Here is a tiny trained network, its code and every weight. The questions are about switching its units off for an input and a target symbol, where a switched-off unit gives its printed mean instead of its output.

import numpy as np


def w(rows, s, z=0):
    codes = np.array(rows[::2]) - 128.0
    scale = np.full(codes.shape[1], s)
    scale[-1] = z or s
    return codes * scale


def f(y):
    return np.maximum(y, 0)


def softmax(a):
    e = np.exp(a - a.max(-1, keepdims=True))
    return e / e.sum(-1, keepdims=True)


def log_softmax(a):
    a = a - a.max(-1, keepdims=True)
    return a - np.log(np.exp(a).sum(-1, keepdims=True))


def net(x, mask):
    ids = ['αβγεζηθλμξπστφψω'.index(c) for c in x.split()]
    T = len(ids)
    res = E[ids] + P[:T]
    q, k, v = (res @ M[0].T for M in (Q, K, V))
    z = softmax(np.where(np.tri(T) > 0, q @ k.T / 4**0.5, -1e9)) @ v
    res = res + np.where(mask[0], z, O[0][:, -1]) @ O[0][:, :-1]
    y = f(res @ A[0][:, :-1].T + A[0][:, -1])
    res = res + np.where(mask[1:9], y, B[0][:, -1]) @ B[0][:, :-1]
    return log_softmax(res[-1] @ U[:, :-1].T + U[:, -1])


Q, K, V, O, A, B = {}, {}, {}, {}, {}, {}
E = w([
[108,104,93,141,103],'α',
[102,163,110,167,107],'β',
[80,129,75,161,138],'γ',
[137,100,139,113,118],'ε',
[146,118,166,100,143],'ζ',
[122,100,109,127,107],'η',
[185,64,45,3,95],'θ',
[130,132,133,142,90],'λ',
[91,109,74,137,173],'μ',
[131,105,123,129,110],'ξ',
[125,154,163,125,162],'π',
[91,140,106,144,179],'σ',
[137,99,129,125,81],'τ',
[123,157,153,152,98],'φ',
[142,143,171,127,113],'ψ',
[108,110,110,117,194],'ω',
],0.025)
P = w([
[137,116,137,110,122],'0',
[99,36,180,169,120],'1',
[4,57,211,81,97],'2',
[25,146,171,16,90],'3',
[156,219,94,44,123],'4',
[226,158,93,143,165],'5',
[180,5,166,219,133],'6',
[55,30,189,186,153],'7',
[42,177,233,64,129],'8',
[73,245,43,119,7],'9',
],0.012)
Q[0] = w([
[121,8,145,216,155],'head 0',
[216,164,107,156,125],'head 0',
[176,114,160,151,128],'head 0',
[208,153,68,172,168],'head 0',
],0.017)
K[0] = w([
[93,164,99,9,92],'head 0',
[11,106,233,182,128],'head 0',
[52,204,155,105,142],'head 0',
[10,50,185,124,110],'head 0',
],0.012)
V[0] = w([
[47,209,126,244,89],'head 0',
[102,64,4,137,155],'head 0',
[138,100,91,162,22],'head 0',
[145,139,119,109,42],'head 0',
],0.016)
O[0] = w([
[5,87,197,148,121,73],'head 0',
[183,59,139,216,166,249],'head 0',
[141,144,209,116,202,101],'head 0',
[171,175,238,82,152,85],'head 0',
],0.014,0.013)
A[0] = w([
[5,99,178,166,80,67],'neuron 0',
[184,69,2,247,137,111],'neuron 1',
[47,191,72,94,64,96],'neuron 2',
[141,66,240,173,166,173],'neuron 3',
[203,143,120,136,127,2],'neuron 4',
[151,173,84,74,109,91],'neuron 5',
[77,89,103,114,208,170],'neuron 6',
[249,200,114,95,133,116],'neuron 7',
],0.0072,0.0095)
B[0] = w([
[101,185,34,106,231,159],'neuron 0',
[112,131,203,48,154,252],'neuron 1',
[144,141,217,166,45,144],'neuron 2',
[165,241,68,154,110,165],'neuron 3',
[3,117,238,165,54,150],'neuron 4',
[136,77,167,214,144,143],'neuron 5',
[220,104,153,158,25,158],'neuron 6',
[51,108,43,126,123,178],'neuron 7',
],0.0071,0.045)
U = w([
[5,51,125,157,105,168],'α',
[163,138,172,208,78,115],'β',
[136,159,131,86,139,146],'γ',
[99,125,213,118,55,140],'ε',
[104,145,186,105,130,140],'ζ',
[136,133,39,150,60,96],'η',
[138,91,116,26,103,178],'θ',
[139,141,118,122,110,213],'λ',
[98,109,111,120,166,41],'μ',
[42,128,195,104,130,66],'ξ',
[92,111,83,253,117,4],'π',
[62,141,102,121,173,65],'σ',
[126,51,254,184,97,124],'τ',
[93,117,157,189,38,126],'φ',
[156,140,121,148,111,165],'ψ',
[118,129,67,115,140,118],'ω',
],0.0068,0.0038)

Each question gives the input, a string of symbols that net reads in full, and the target symbol t.
The units are the heads (4 rows each of Q, K, V and O) and the neurons (one row each of A and B). Each row of codes is followed by its name. A weight is (code - 128) times the scale printed after its matrix; where a second scale follows, it is the last column's (O, A, B and U).
mask holds one flag per unit, heads first, then neurons. A switched-off unit (its flag False) gives its mean, the last column of its rows in O or B, instead of its output. The means were averaged over made-up inputs and are rounded, as every weight is.
A unit's drop is (log p(t) with every unit on - log p(t) with that unit switched off) / (log p(t) with every unit on - log p(t) with every unit switched off).
The circuit of an input: a set's keep is (log p(t) with only the set's units on - log p(t) with every unit switched off) / (log p(t) with every unit on - log p(t) with every unit switched off). Starting from all 9 units, units are removed one at a time, each time the one whose removal leaves the highest keep (on an exact tie, the one counted first), for as long as the keep stays at least 0.8.
circuit, biggest first: the units of the circuit, biggest drop first
unit that matters most: the unit with the biggest drop
k most important neurons: the k neurons with the biggest drops, biggest first
input β γ σ ζ, target σ: 2 most important neurons : (neuron 0; neuron 1)
input ζ μ ψ σ γ ζ, target ε: circuit, biggest first : (head 0; neuron 2)
input σ μ π α, target α: circuit, biggest first : (head 0)
input φ ζ ξ σ σ, target η: 2 most important neurons : (neuron 1; neuron 7)
input ζ σ α φ η λ β μ μ μ, target σ: circuit, biggest first : (neuron 0; head 0; neuron 4)
input τ σ η μ, target γ: circuit, biggest first : (head 0; neuron 4)
input φ σ τ π α ξ μ α γ μ, target τ: circuit, biggest first : (head 0; neuron 1; neuron 7)
input σ η λ ζ σ σ λ, target η: 2 most important neurons : (neuron 1; neuron 7)
input ζ ξ μ μ, target η: circuit, biggest first : (head 0; neuron 1)
input ψ θ μ μ ε τ, target τ: circuit, biggest first : (head 0; neuron 1)
input γ ψ η σ ω μ γ ω γ α, target π: circuit, biggest first : (head 0; neuron 3)
input θ σ σ β φ σ φ, target σ: circuit, biggest first : (head 0; neuron 0; neuron 1; neuron 3)
input β γ σ γ ζ, target π: circuit, biggest first : (head 0; neuron 1; neuron 3)
input θ ω σ γ τ, target θ: circuit, biggest first : (neuron 1; head 0; neuron 3)
input θ θ ω σ θ σ, target θ: unit that matters most : neuron 1
input φ τ μ, target ξ: 2 most important neurons : (neuron 0; neuron 2)
input γ ψ μ α σ, target ε: 4 most important neurons : (neuron 2; neuron 0; neuron 7; neuron 3)
input β α π γ φ τ, target φ: 2 most important neurons : (neuron 2; neuron 1)
input ω γ α, target θ: 2 most important neurons : (neuron 1; neuron 4)
input σ π μ π σ, target φ: 2 most important neurons : (neuron 2; neuron 1)
input γ σ μ σ μ, target α: most important neuron : (neuron 3)
input σ σ η α, target α: 2 most important neurons : (neuron 3; neuron 0)
